Below is a small trained network, with its code and all its weights. Each question gives an input and a class and asks what happens when units are switched off, that is, made to give their printed mean instead of their output.

import numpy as np


def w(rows, s, z=0):
    codes = np.array(rows[::2]) - 128.0
    scale = np.full(codes.shape[1], s)
    scale[-1] = z or s
    return codes * scale


def norm(h):
    return h / np.sqrt((h * h).mean(-1, keepdims=True) + 1e-5)


def f(y):
    return y / 2 * (1 + np.tanh(0.7978845608 * (y + 0.044715 * y**3)))


def log_softmax(a):
    a = a - a.max(-1, keepdims=True)
    return a - np.log(np.exp(a).sum(-1, keepdims=True))


def net(x, mask):
    res = np.array(x, float).reshape(1, 8) / 4 @ E
    u = 0
    for l in range(2):
        y = f(norm(res) @ A[l][:, :-1].T + A[l][:, -1])
        res = res + np.where(mask[u : u + 5], y, B[l][:, -1]) @ B[l][:, :-1]
        u += 5
    return log_softmax(norm(res)[-1] @ U[:, :-1].T + U[:, -1])


A, B = {}, {}
E = w([
[63,68,136,106,126,167,206],'x0',
[169,95,145,181,120,135,176],'x1',
[129,32,110,85,162,104,74],'x2',
[133,146,161,197,101,225,101],'x3',
[120,182,175,21,107,185,170],'x4',
[115,130,112,116,254,163,94],'x5',
[70,115,170,101,136,113,156],'x6',
[130,98,34,87,104,120,50],'x7',
],0.0092)
A[0] = w([
[127,237,138,21,61,77,142,12],'0.n1',
[186,218,96,163,165,180,87,72],'0.n2',
[158,179,158,188,240,13,154,3],'0.n3',
[91,161,145,159,251,118,65,44],'0.n4',
[101,131,35,105,166,91,183,65],'0.n5',
],0.012,0.0041)
B[0] = w([
[204,196,112,12,8,107,127,228],'0.n1',
[120,140,128,174,153,200,94,238],'0.n2',
[186,200,138,188,252,28,222,227],'0.n3',
[51,176,232,137,96,64,52,255],'0.n4',
[86,145,2,126,117,145,158,178],'0.n5',
],0.013,0.005)
A[1] = w([
[74,105,199,32,149,201,251,2],'1.n1',
[141,19,180,217,32,84,216,68],'1.n2',
[118,51,81,67,198,61,35,30],'1.n3',
[173,111,147,222,85,187,132,141],'1.n4',
[56,133,197,56,186,173,131,88],'1.n5',
],0.014,0.0038)
B[1] = w([
[104,157,138,40,214,228,215,249],'1.n1',
[127,8,92,189,36,66,174,252],'1.n2',
[136,102,96,72,217,47,26,223],'1.n3',
[197,106,139,155,141,180,91,254],'1.n4',
[48,105,168,134,75,137,152,230],'1.n5',
],0.016,0.006)
U = w([
[172,176,129,41,42,139,134,226],'0',
[182,129,152,192,127,217,52,131],'1',
[21,148,199,141,125,127,62,75],'2',
[103,151,55,132,136,108,197,4],'3',
[65,103,164,77,150,206,239,145],'4',
[150,186,180,197,183,60,178,181],'5',
[94,67,61,98,183,59,37,88],'6',
[157,8,109,187,77,128,167,201],'7',
],0.016,0.0036)

Each question gives the input, the list of numbers given to net, and the class t.
The units are the neurons (one row each of A and B). Each row of codes is followed by its name. A weight is (code - 128) times the scale printed after its matrix; where a second scale follows, it is the last column's (A, B and U).
mask holds one flag per neuron, layer by layer. A switched-off neuron (its flag False) gives its mean, the last column of its row in B, instead of its output. The means were averaged over made-up inputs and are rounded, as every weight is.
A unit's drop is (log p(t) with every unit on - log p(t) with that unit switched off) / (log p(t) with every unit on - log p(t) with every unit switched off).
The circuit of an input: a set's keep is (log p(t) with only the set's units on - log p(t) with every unit switched off) / (log p(t) with every unit on - log p(t) with every unit switched off). Starting from all 10 units, units are removed one at a time, each time the one whose removal leaves the highest keep (on an exact tie, the one counted first), for as long as the keep stays at least 0.8.
circuit, biggest first: the units of the circuit, biggest drop first
top k neurons: the k neurons with the biggest drops, biggest first
top k neurons in layer l: the k neurons of layer l with the biggest drops, biggest first
drop of u: that unit's drop, to one decimal
input [-3,4,-4,7,7,2,-4,-5], class 1: circuit, biggest first : (1.n4)
input [8,3,2,6,-2,0,-3,-8], class 7: top 2 neurons : (1.n2, 1.n4)
input [5,4,5,-4,-2,1,-8,-2], class 6: top 2 neurons : (1.n3, 0.n5)
input [-5,-2,-8,6,5,0,-3,-6], class 1: circuit, biggest first : (0.n2, 1.n4)
input [2,-7,-8,-7,-2,8,2,5], class 2: top 2 neurons in layer 1 : (1.n2, 1.n4)
input [-8,-5,3,5,-6,4,3,-3], class 2: top 2 neurons : (0.n4, 0.n2)
input [-1,-4,8,7,4,6,5,3], class 2: top 2 neurons in layer 1 : (1.n5, 1.n2)
input [-5,5,2,3,4,-1,3,4], class 1: top 2 neurons in layer 0 : (0.n2, 0.n4)
input [8,8,0,4,-3,5,0,-8], class 7: top 3 neurons : (1.n2, 1.n4, 0.n1)
input [-7,3,-7,-3,-3,-4,-8,5], class 1: drop of 0.n5 : 0.0
input [-8,-5,7,-1,3,-3,5,0], class 0: drop of 0.n1 : 2.3
input [-4,-6,4,-6,0,8,1,-5], class 5: drop of 0.n3 : 1.2
